In the rows, 128 means zero.
[130 127 126 152 116 112 119 117 158 145 149 123 128 138 126 120 141 146
 149 132 141 116 100 126 161 129 118 131 125 112 127 116 131 133] | W
[132 113 128 131 131 114 125 123 145 131 159 137 129 127 113 121 128 128
 137 137 134 127 119 125 142 134 114 148 122 122 123 110 127 132] | D
[139 123 115 139 127 112 110 114 137 137 161 142 122 125 137 124 117 141
 135 120 126 135  99 137 171 136 115 150 110 116 124 117 115 132] | J
[140 120 125 127 112 109 120 113 130 134 174 130 126 123 127 123 135 131
 137 127 135 124 112 118 149 134 123 137 118 134 127 110 122 123] | X
[131 136 120 136 164 169 171 124 167 134 140 160 130 109 179 127 112 136
 113 157 130 146 133 120 135 119 119 125 108 131 123  76 117 103] | K
[124 122 136 139 116 103 126 106 136 126 151 122 124 133 115 122 136 130
 134 114 142 128 136 138 161 132 131 147 111 117 123 118 125 135] | C
[114 154 176 140 109 106 133 116 184 161  95 129 102 114 150 118 135 199
 135 118 157  98 161 142 110 128 178 108 170 135 110 103 119 130] | C
[118 184  97 125 161 130 154 141  95 110 132 131 110 135 216 131 127  58
  87 124 118 138 142 152 147  96 121 136 123 101 152 163  79 156] | T
[128 114 127 137 102 111 125 107 129 132 157 150 116 124 132 123 128 150
 135 118 131 138 115 129 174 138 112 157 112 115 123  89 108 140] | T
[133 126 138 135 101 104 122 120 136 142 149 141 119 128 129 126 138 143
 144 117 146 119 129 126 170 134 115 142 126 126 126 108 111 134] | Q
[153 136 146 163 144 142 145 146 143 140 166 161  86 138 145  98 148 176
 106 120 102 133 152 121 105 152 160 147 144 105  98  84  93 156] | X
[134 121 132 139 118 100 123 113 142 133 171 137 118 123 132 124 136 139
 148 133 143 132 128 130 161 137 114 136 117 133 130  97 119 133] | Q
[108 124 120 125 128 117 164 129 136 121 171 158  87 151 185 131 162 214
 102 149 108 134 163 137 182 139 155 152 118 148 124  82  74 133] | M
[139 119 116 137 128  96 109 105 138 126 160 138 124 115 129 120 115 127
 130 114 130 126 107 140 164 134 116 131  98 118 134 123 121 134] | J
[138 134 137 147 118 110 117 130 144 139 161 134 120 129 126 122 138 140
 149 123 146 126 119 125 157 132 124 140 128 125 128 103 124 133] | Q
[138 116 133 135 104 106 128 118 134 138 162 148 122 121 128 125 133 141
 140 122 139 135 135 132 167 139 113 139 120 127 119  97 112 139] | Q
[129 120 127 132 114 119 135 127 137 146 173 149 119 125 130 117 133 164
 137 113 126 133 118 125 164 144 131 145 130 141 121  93 102 115] | X
[144 184  79 179 144 163 149 168 133 153 175 150 102 165 183 111 135 107
 108  97  89 141  63 144 140 136 145 150 105 102 135 135 114 138] | W
[127 174  99 144 135 168 126 112 118 156 142 141 101 104 142 131 121  67
 121  57  94 133  88 138 109  90 117 127 100 105 135 189 114 197] | W
[127 189 113 116 153  97 143 133 135 111 145 124 111 127 227 179 170  61
  91 144 119 112 154 166 117  89 139  66 129 177 156 154 116 162] | X
[125 118 126 134 110 109 121 122 134 131 153 138 130 131 128 116 125 140
 140 115 134 135 106 134 171 129 120 151 123 118 131  99 126 126] | T
[120 164 159 146 132 173 141 148 170 157 122 182 117 139 136 129 149 154
 128 110 122 131 138  87 145  91 160 172 134 105 126 170  76 160] | D
[134 120 141 143 123  89 186  94 123 122 131 180 100  86 171 136 140 145
  78  99 136 148 195 143  86 145 124  97 102 166 110 128  73 159] | Q
[120 171 140 134 136 159 131 113 162 135 140 167  87  90 152 113 126 140
  99 121 116 109 159 104 102 106 165 139 112 104 125 138  88 166] | D
[121 119 119 141 111 118 123 112 143 140 159 133 130 124 118 119 135 145
 139 116 136 129  94 127 159 133 110 144 121 118 122 110 130 135] | W
[134 127 109 120 113 116 124 121 124 140 163 131 136 127 127 126 130 131
 140 125 125 128 103 134 176 127 115 155 116 125 126 114 122 124] | M
[116 125 111 141 109 118 119 109 139 137 162 136 123 127 122 126 139 136
 143 121 134 129  94 132 173 129 121 147 115 115 130 110 129 144] | W
[133 133 134 141 117 109 111 123 140 134 157 118 117 130 121 126 146 112
 155 125 157 121 100 123 167 125 119 128 120 125 134 106 136 131] | Q
[139 158 106 128 116  81 111 164 104 139 129 114 115 131 105 127 107  53
 160 118 112  98 161 146 139 115 121  79 118  99 169 242  97 169] | D
[126 127 116 137 132 104 131 120 125 135 159 138 127 121 119 131 127 133
 135 131 131 136 139 137 158 140 109 155 117 124 128 115 119 127] | K
[127 117 131 136 119 106 124 126 151 138 167 145 125 128 119 124 132 153
 142 138 140 130 111 116 147 134 117 148 121 129 125 119 124 135] | D
[120 148 118 125 161  87 118  53 155 133 144 137 114 103 161  91  88  81
 125 127  86 110 194 158 130  96 169 113  86 109 157 211 108 140] | S
[123 124 120 137 128  95 120 105 131 129 162 134 124 125 123 131 130 126
 132 122 140 129 128 139 160 133 116 150 105 128 135 118 137 126] | K
[118 135 136 124 165 125 132 100 181  99 154 116 111 107 155 117 120 108
 111 171 113 111 189 117  93  98 146  80  86 147 145 155 127 109] | D
[107 111 110 141 207 181 162 128 136 135 164 150  89 139 170 129 128 157
 130  96  97 151  80 152 164 122 136 202 139 144 109  41 100 137] | J
[126 122 114 138 125 117 123 123 130 132 169 145 125 140 141 128 121 144
 135 127 119 125 114 131 177 136 127 174 119 124 123 111 113 132] | S
[131 117 113 141 119 111 119 126 131 134 169 146 115 131 141 136 132 164
 134 126 125 138  99 127 181 140 109 158 112 126 119 106 108 138] | J
[127 124 129 143 108  98 126 125 137 130 150 139 122 122 125 118 138 141
 134 110 133 129 116 129 169 132 111 133 116 121 129 105 117 137] | T
[149 174  87 149 131 162 132  98 111 123 150 143  92  93 183 153 127  89
 106 140  94 133 172 144 118 115 157 126  67 129 136 117 109 164] | Q
[162 122  80 162 133 145 156 183  78 132 135 154 128 163 137 118  96  75
 111  78  78 144 120 162 157 150 113 131  99  97 122 166 112 147] | S
[ 99 165 158 123 126 119 102  53 148 125  86 107  87 134 171 154 169 127
 140 145 166 116 141 123 148  78 165 106 111 124 172 154 110 160] | T
[137 117 140 143 122 117 118 137 147 133 166 135 132 143 103 124 144 152
 139 135 152 139 105 107 146 141 111 157 126 119 119 115 115 129] | D
[138 123 118 125 119 112 129 134 126 144 162 137 138 125 124 130 125 144
 146 122 122 129 119 135 167 127 105 158 135 126 120 118 112 138] | M
[123 144 131 141  98 149 111 126 211 144 157 120 133 129 123  90 141 168
 129 119 123  99  98 113 167 119 171  96 102 125 128  90 146  75] | W
[146 107 120 160 157 123 157 102 183 132 160 141 117 141 163 105  99 143
 156 169 112 145 140 153 147 139 141  94  82 127 143  87 148 108] | C
[127 121 111 139 119  97 120 112 130 133 161 149 101 109 137 118 117 158
 130 124 116 128 121 132 155 146 125 135 103 123 126 123 111 140] | J
[161 152 121 133 126 152 123 194 128 143 113 130 124 146 168 114 101 132
 115 123 121 108 109 128 123 122 142 119 159  84 117 139 118 141] | J
[127 123 114 144 149 103 122 110 140 134 162 138 110 128 140 120 123 129
 142 120 132 128  88 141 178 137 124 155 113 120 131 106 113 123] | J
[127 117 127 135  94  90 119 113 126 119 158 143 119 121 125 120 132 146
 127 116 137 130 125 126 163 135 121 139 107 117 135 110 117 145] | T
[123 122 132 141 105 106 123 122 130 127 148 141 120 121 121 115 132 154
 130 113 131 137 131 127 159 137 118 144 121 117 124 106 112 133] | T
[125 146 120 150 159 127 112  92 153 137 104 117 130 118 124 112 103  70
 158 160 117 134 160 171 131 125 107  86 130 100 141 151 147 119] | W
[137 124 128 129 106 118 121 119 134 139 174 138 117 119 127 116 129 148
 135 128 133 125 118 113 154 140 124 138 122 125 120 102 111 120] | X
[140 121 116 119 107 108 128 122 121 138 164 140 135 123 130 124 128 153
 130 130 122 134 121 131 157 135 109 152 121 124 119 118 114 135] | M
[141 184 103 151 205 119 111 132 128 128 123  90 128 140 181 159 119   4
 154 143 160 100  83 161 130  72 126 133 132 102 172 158 178 157] | K
[124 131 129 139 135  99 123 113 136 138 157 135 127 119 117 129 130 128
 138 121 148 132 130 134 156 133 109 153 121 122 129 119 118 129] | K
[134 118 124 137 103 108 119 124 129 134 149 127 123 123 121 107 124 144
 140 114 127 126 113 126 166 135 107 135 117 110 127 103 121 131] | T
[110 158 171 140 173 140 120  78 159 136 102 116  85 114 130 143 160 101
 153 100 137 135 145 139  94  89 127  85 129 158 152 154 124 165] | Q
[141 164 151 166 159  97 144 119 140 148  75 169  98 144 185 134 134 100
  99  88 145 109 171 180 164 126 151 130 149  92 123 163  53 159] | J
[144 148 150 163 151 143 131 129 130 114 167 127 100 130 156 121 152 114
  81 123 164 169 125 117  92 134 122 116 127 109  94 118 105 136] | X
[141 134 141 124 134 134 165 110 141 188  80 198 119 110 169 127 101 144
 145 140  75 139 198 168 121 115 128 142 177 106  98 153  94 183] | M
[117 132 113 143 121 119 121 112 138 136 160 130 122 128 122 124 141 131
 141 121 136 126 100 133 168 133 116 149 120 115 131 110 116 137] | W
[142 149 109 125 127 132 132 107 131 161 129 152 115 125 156 124 114  83
 134 118  75 123 150 165 166 109 112 122 112 105 125 167 114 154] | M
[128 114 134 131 112  99 133  99 139 127 142 120 122 131 136 124 131 142
 136 140 143 110 144 130 162 130 128 147 111 117 126 107 125 131] | C
[139 127 127 131 107 107 122 127 121 139 152 131 126 133 129 132 131 116
 151 126 145 129 128 132 164 129 123 142 126 124 132 123 112 135] | Q
[136 127 114 139 113 111 125 126 131 137 157 143 127 134 135 129 130 139
 129 118 120 126 108 134 163 143 123 140 114 129 124 116 117 138] | S
[140 156 135 137 148 156 133  90 165 163 110 126 101 121 157 104 129 127
 151 168 118 111 119 113 143 121 118 121 123  96 122 114 116 110] | M
[111  97 128  92 178 126 142  89 154  94 128 128 131 132 189 128  98 153
 131 233 130 132 183 135  98 108 140 124 131 147 162 109 155 113] | D
[127 148 147 101 125 134 129 160 111 140  86 132 147 166 155 145 137 147
 121 133 104 110 193 147 162 102 103 168 190 119 124 176  93 139] | M
---
[ 97  78 123 224 210  88  98 144 118 144  66 127 122 112 121 100 109 124
 109 160  98 131 122 102 129 145 124 157 101 125  94 176 137 153] | B
[137 126 112 118 139 125 135 147 113 126  99 102 112  93 165 141 123 122
 136 129 131 109 118 152 131 104 148 131 130 121 130 152 175 126] | E
[125 106 119 181 192  86 136 158 118 122  80 104 109 107 140 127 109 111
 121 163 118 116 118 122 123 126 124 151 106 106 111 178 159 142] | B
[120  69 116 154 183 107 116 149 144 133  90 160 114 124 129 142 127 125
 120 154 110 152 116 123 120 133 110 143 116 113 111 159 147 147] | U
[142 138 110 101 160 124 121 144 106 129 127 122 143  94 141 125 134 119
 119 124 124 135 107 164 132 128 134 119 143 138 146 106 166  96] | U
[146  97 152 141  64 151 149 101 123 114 132 162 122 107 129 138 138 126
 120 126 159 140 111 115 149  66 212 160 161 129 196  93 149 125] | G
[128 180  83 124 211 128  45 131  78 146  96  65 142 100 148 107  99 106
 135 127 112  86  87 149 117 116 122 108 147 184  79 134 153 102] | L
[110 116 105 149 159 137  51  97  98 125 133 120 107  97 126  81 134 129
 126 133 143 136  79 112 108 102 153 175 135 154 129 116  70 139] | Z
[142 166 101  72 136 139  81 118  97 126 113  82 100 114 156 147 112 139
 154 113 148 111 111 146 114 115 136 119 147 167  89 126 119 117] | E
[114  96 152 158  68 137 137 114 168 130 144 185 133 174  74 123 131 161
 131 129 128 179 162  87 156 164 114 130 113 113 142 105  95 161] | N
[119 124 123 163 160 123 140 126 114 142 122 115 155  57 137  94 134 114
 127 124 118 109 108 143 141 111 136 141 117 101 160 144 186 117] | Z
[130 145  80 111 206 116  46 145  86 135  89  89  96  99 169 115 104 111
 142 147 126 121  80 119  88 115 120 161 111 167  73 161 111 136] | N
[118 151 109 153 151 115 111 147 121 113 142 115 121 182 120 116 116 147
 126 137 120 139 137 113 104 168 114 123 109 126  89 127  67 148] | F
[154 147 144 133 106 136 105 118 125 128 104 120 140 123 124 142 106 139
 145 127 140 134 120 133 157 109 161 110 168 155 132 100 165  94] | B
[107  95 118 151 197 117 109 140 149 153  97 129 134 117 135 145 112 138
 153 134  98 134 115 116 106 146  72 110 104 114  62 181 158 143] | Z
[126 116 144 136 102 141 133 118 150 128 154 145 141 143 104 133 139 142
 138 129 130 162 124 115 142 125 120 125 138 126 144 106 126 133] | Z
[127 104 121 121 123 136  95 112 132 120 131 142 121 141 102 129 127 131
 124 138 132 140 120 124 132 115 131 119 143 141 140 108 110 135] | L
[125 148 104 126 185 107 107 152  96 132 119  86 137 108 142 122 116 114
 113 137 119 131 101 156 113 142 120 103 135 161  96 118 136 105] | B
[107 156 113 136 159 129 144 148  97 132 146 100 140 147 145 122 128 120
 108 124 122 133 121 131 112 151 120 114 122 146 104 126 116 128] | G
[120 160 102 138 163 122  57  99 117 125 112  96 102 161 107 123  99 139
 148 127 139 106 119 104 120 141  97 129 136 158  78 131  80 142] | L
[131 111 135 108  94 144 107  94 138 123 140 163 111 143 102 127 139 155
 135 116 152 159 135 124 141 138 131 136 145 133 136  98  89 123] | U
[147 131 130 116  86 145  69  82 118 114 118 137 109 139 106 134 111 142
 146 111 171 124 106  96 140  99 143 159 155 163 129  99  97 112] | Y
[139  25 117 140 170 113 128 132 120 121  84 166 106  39 154 121 146  94
 103 173 129 114  83 145 106  53 166 194 106  82 189 171 167 142] | R
[138 120 128 114  85 144 117 104 105 105 167 151 122 103 105  88 158 124
 103 122 159 158 113 143 155 107 179 164 153 135 215  61  99 111] | U
[152 144 135 117 129 129 153 142 122 128 119 112 141 124 142 132 131 125
 135 127 130  99 140 147 137 112 133 112 129 109 146 132 175  99] | R
[163 137 124  63  94 136 132 115 132 109 108 131 105  73 158 158 118 113
 154 118 167  90 108 143 132  68 160 149 146 120 154 136 172  93] | P
[113  64 110 150 149 118 108 130 100 121 125 151 121  88 124  94 144 100
  87 147 136 139  91 127 114 105 138 184 110 123 162 131 100 130] | Y
[105 159 101  95 192 121  90 118 109 151 116  94 117 139 133 134 103 140
 152 102 109 114 118 152  82 177  68  95 118 139  54 150 114 119] | A
[126  33 129 138 129 112 161 145 144 108 131 191 105 110 122 133 165 113
  90 165 131 177 116 135 127 108 148 170 118  90 192 128 129 151] | U
[116  76 110 120 136 123 106 123 139 118 116 150  98 131 115 154 127 151
 126 141 127 164 114 115 114 134 114 140 125 132 122 130  99 168] | E
[142 136 118  94 160 119 114 144 124 138 114 130 133 103 147 163 108 130
 141 113 127 118 115 151 117 122 109  94 138 133 116 134 181  99] | V
[149 167 119  82  77 151  99 117 115 105 152 118 137 111 137 118 134 113
 128 113 161 128  97 136 148  79 181 143 175 174 177  71 121  85] | P
[ 93 159 110 156 127 125 106 140 119 108 163 111 118 204 115  89 141 128
 106 126 137 143 136  89 127 160 120 147 129 170 108 104  26 142] | P
[118 152  87  73 190 125  91 119  92 138 141  87 114  72 154 107 127 122
 136 119 136 113  88 164  81 131  94 122 115 126  94 143 107 109] | Z
[165 149 160  67  63 143 162 108 148 119 134 136 117 143 112 186 110 161
 162 113 164 135 148 153 141 138 115  81 156 123 108 104 150  93] | B
[123  99 115 122 152 118  81 108 119 125 114 146  86 111 132 127 123 132
 129 126 148 134 106 113 106 103 131 161 132 131 126 146  98 133] | V
[132 113 151 123  68 145 114  92 129 112 151 151 108 154  88 124 131 156
 125 127 161 168 134 121 144 132 149 131 153 146 143  81  68 123] | B
[149 181 133 115 106 139  88 110 111 124 132 110 112 160 141 135 112 141
 153  97 161 112 132 117 145 103 153 121 167 162 127 106 121  97] | V
[117  33 109 132 187  93 145 147 119 131  89 161 120  53 134 128 134 103
  95 154 118 119 103 141 102 115 104 167  80  72 146 190 169 134] | Y
[120  95 134 126 134  99 199 151 143 108 141 139 111 140 109 149 142 124
 123 142 111 140 140 134 115 154  96 144  95  67 162 149 151 150] | A
[129 112 134 138 113 124 165 144 132 117 141 131 131 147 123 127 146 111
 111 148 130 129 142 145 141 116 135 122 132 105 159 132 139 128] | L
[105  94  91 217 208  88  94 161 108 111  98 125 114 109 144  95 118 113
 103 165 105 126 100 100  99 135 142 186  85 117 123 159 103 172] | F
[133  87 136 193  95 126  97 114 142  92 124 171  91 167  98 121 124 152
 127 157 146 160 125  70 128 115 172 192 123 122 153 112  58 176] | F
[126 119 145 188 137 112 135 138 131 122 101 118 115 167 118 127 116 136
 129 145 129 135 147 104 145 136 139 132 133 126 107 147 127 138] | B
[138  99 107 108 159 123 102 147 115 135  91 130  94 108 177 135 123 110
 135 157 132 128  99 136  99  93 144 155 119 127  99 173 134 137] | N
[128 183 120  77 121 129 173 147 128 122 171  97 154 168 116 140 129 134
 128 113 125 118 161 176 128 177  73  50 129 106 115 114 136  99] | L
[138 119 157 146  45 164 130  92 127 110 149 156 120 160 109 131 138 140
 124 124 163 160 122  91 157  86 199 161 167 154 175  77 100 134] | G
[141 146 116  83 143 129 193 167 108 125 159  93 154  60 163 120 153 100
 117 133 126 108 106 192 122 110 128 104 118  89 161 141 204  93] | Z
[120 139 107 137 135 121  91 115 115 116 122 109 100 131 110 131 115 152
 141 121 139 136 122 103 126 146 118 145 128 152 112 111  87 156] | E
[133 139 111 108 139 119 119 134 107 107 146 122  97 134 126 120 140 124
 120 131 151 144 119 132 122 138 125 149 128 136 137 104  95 124] | U
[153 112 133  77 108 146 116 112 144 132 108 142 132 104 129 168 114 133
 155 125 137 119 123 158 131  99 125  92 151 122 126 130 176 100] | L
[124  68 138 145 113 114 165 152 166 112 113 176 127 122 121 148 138 121
 117 148 122 140 133 108 139 113 134 151 117  97 161 148 156 139] | P
[124  67 127 179 144 122  88 129 131 127  90 161 136 123 118 133 117 119
 118 143 127 138  99 100 131 103 137 160 132 141 131 136 138 133] | Y
[122 155 133 101  91 138 137 114 119 127 169 133 163 151  86 125 128 150
 121  94 142 138 146 137 140 180  83  92 126 136 127  83 102  96] | Y
[147  90 154 107  51 131 173 122 173 111 138 186 101 155 104 168 134 154
 146 140 152 160 157 106 142 131 125 135 115  85 154 122 126 153] | N
[123 118 135 133 138 107 189 150 120 123 138 126 146 103 114 122 136 132
 102 136 119 136 143 160 137 168 106 104 109  97 147 126 157 115] | B
[131  83 125 119 120 123 173 138 121 114 141 144 138  67 114 110 150 102
  96 148 126 119 120 169 143 106 143 135 116  80 205 127 175 122] | L
[118 113 121 135 164 108 142 142 105 128 122 118 124 105 128 116 130 129
 107 140 123 134 125 149 119 153 116 122 115 122 117 134 128 120] | B
[ 94 112 119 156 123 142  78  88 109 120 154 147 115 157  92 104 128 151
 105 121 142 170 107  84 115 148 138 157 135 170 126  81  30 160] | G
[116 130 131 175  96 141 153 143  91 102 171 126 139 141 126  88 158 108
  75 142 141 153 107 113 147 110 197 169 144 155 198  73 101 138] | G
[117 143 144 157  78 159  73  84 136 120 159 132 112 196  97 107 134 161
 154 114 158 158 128  78 142 124 147 144 158 165 112  85  41 139] | Z
[ 96 122  76 121 252  97  94 162 101 141 110  93 118 123 154 111 130 108
 107 140  99 132 108 143  93 166  78 122  97 141  61 177 124 137] | U
[163 114 125 100 133 108 198 162 137 112 110 139 124  74 154 169 116 129
 143 141 125  94 130 165 111 127 124 119  93  53 136 167 207 120] | F
[129 130 127 118 105 139 164 137  96 110 163 123 129 119 137 117 148 112
  95 132 145 139 108 139 126 109 172 146 135 131 173  99 125 123] | G
[144  76 108 134 164 110 105 138 127 114  82 147  88  88 163 148 111 123
 137 159 132 112  98 127  89  91 156 169 104  96 113 177 136 150] | F
[132  91 143 133 112 133 170 123 134 137 111 160 141  78 133 148 121 127
 122 126 130 125 122 139 135 110 149 132 122  93 161 137 189 124] | G
[102  79  79 141 232 101  66 130 101 134  86 119  83  95 153 110 117 104
 115 161 118 115  90 134  72 114 102 163 105 119  91 186  88 152] | L
[133  86 129 148 119 137  57  94 134 129  94 162 117 143 110 146 107 138
 141 126 149 140 100  92 127  99 134 154 151 161 109 118 100 128] | Y
[154 100 123 104 107 154  98 109 106 109 136 129 120  43 150 110 149 105
 126 138 159 134  61 149 129  34 212 168 165 141 199  99 161 106] | Z
[108 139  81 110 206 117  96 131  67 136 127  94 122  67 166 109 119 103
 104 123 127 117  74 152  79 126 129 142 116 149 112 131 116 121] | G
[121  76 107  74 187 109 158 155 126 134 124 136 119  92 145 140 144 120
 110 149 113 125 125 169  79 143  68 115  78  78 115 178 136 127] | R
[146 107 135  72  91 143 119  93 137 120 138 165 107 118 109 144 135 151
 139 113 160 151 129 148 133 124 131 128 145 117 146 102 111 113] | U
[ 99 122 101 155 168 112  91 130 123 122 138 133 116 160 109 108 117 152
 118 136 116 143 130 110  92 184  97 131  91 125  78 135  47 163] | F
[125  98 120  91 117 139 146 130 117 120 157 152 129 110 132 148 142 119
 100 135 135 166  95 142 108 113 145 127 137 136 159  94 124 128] | G
[118 149 138 127  91 154 111 101 144 128 174 132 149 158  84 120 136 160
 140 110 138 163 126 110 145 150 110 104 147 156 125  75  95 126] | Z
[106 118 120 161 128 105 171 162 121 108 150 115 122 149 116 115 149 130
  98 138 119 151 149 123 140 159 125 137 107 114 158 120 114 159] | E
[153  89 132  87 110 137 104 102 141 111 116 157  86 142 122 160 127 147
 148 143 156 134 119 115 107  98 121 152 130 119 130 131  92 135] | R
[118 172 101 108 193 123  89 137 112 141 133  91 149 160 120 127 116 145
 131 118 110 123 128 133 103 176  64  81 120 161  72 118 106 117] | R
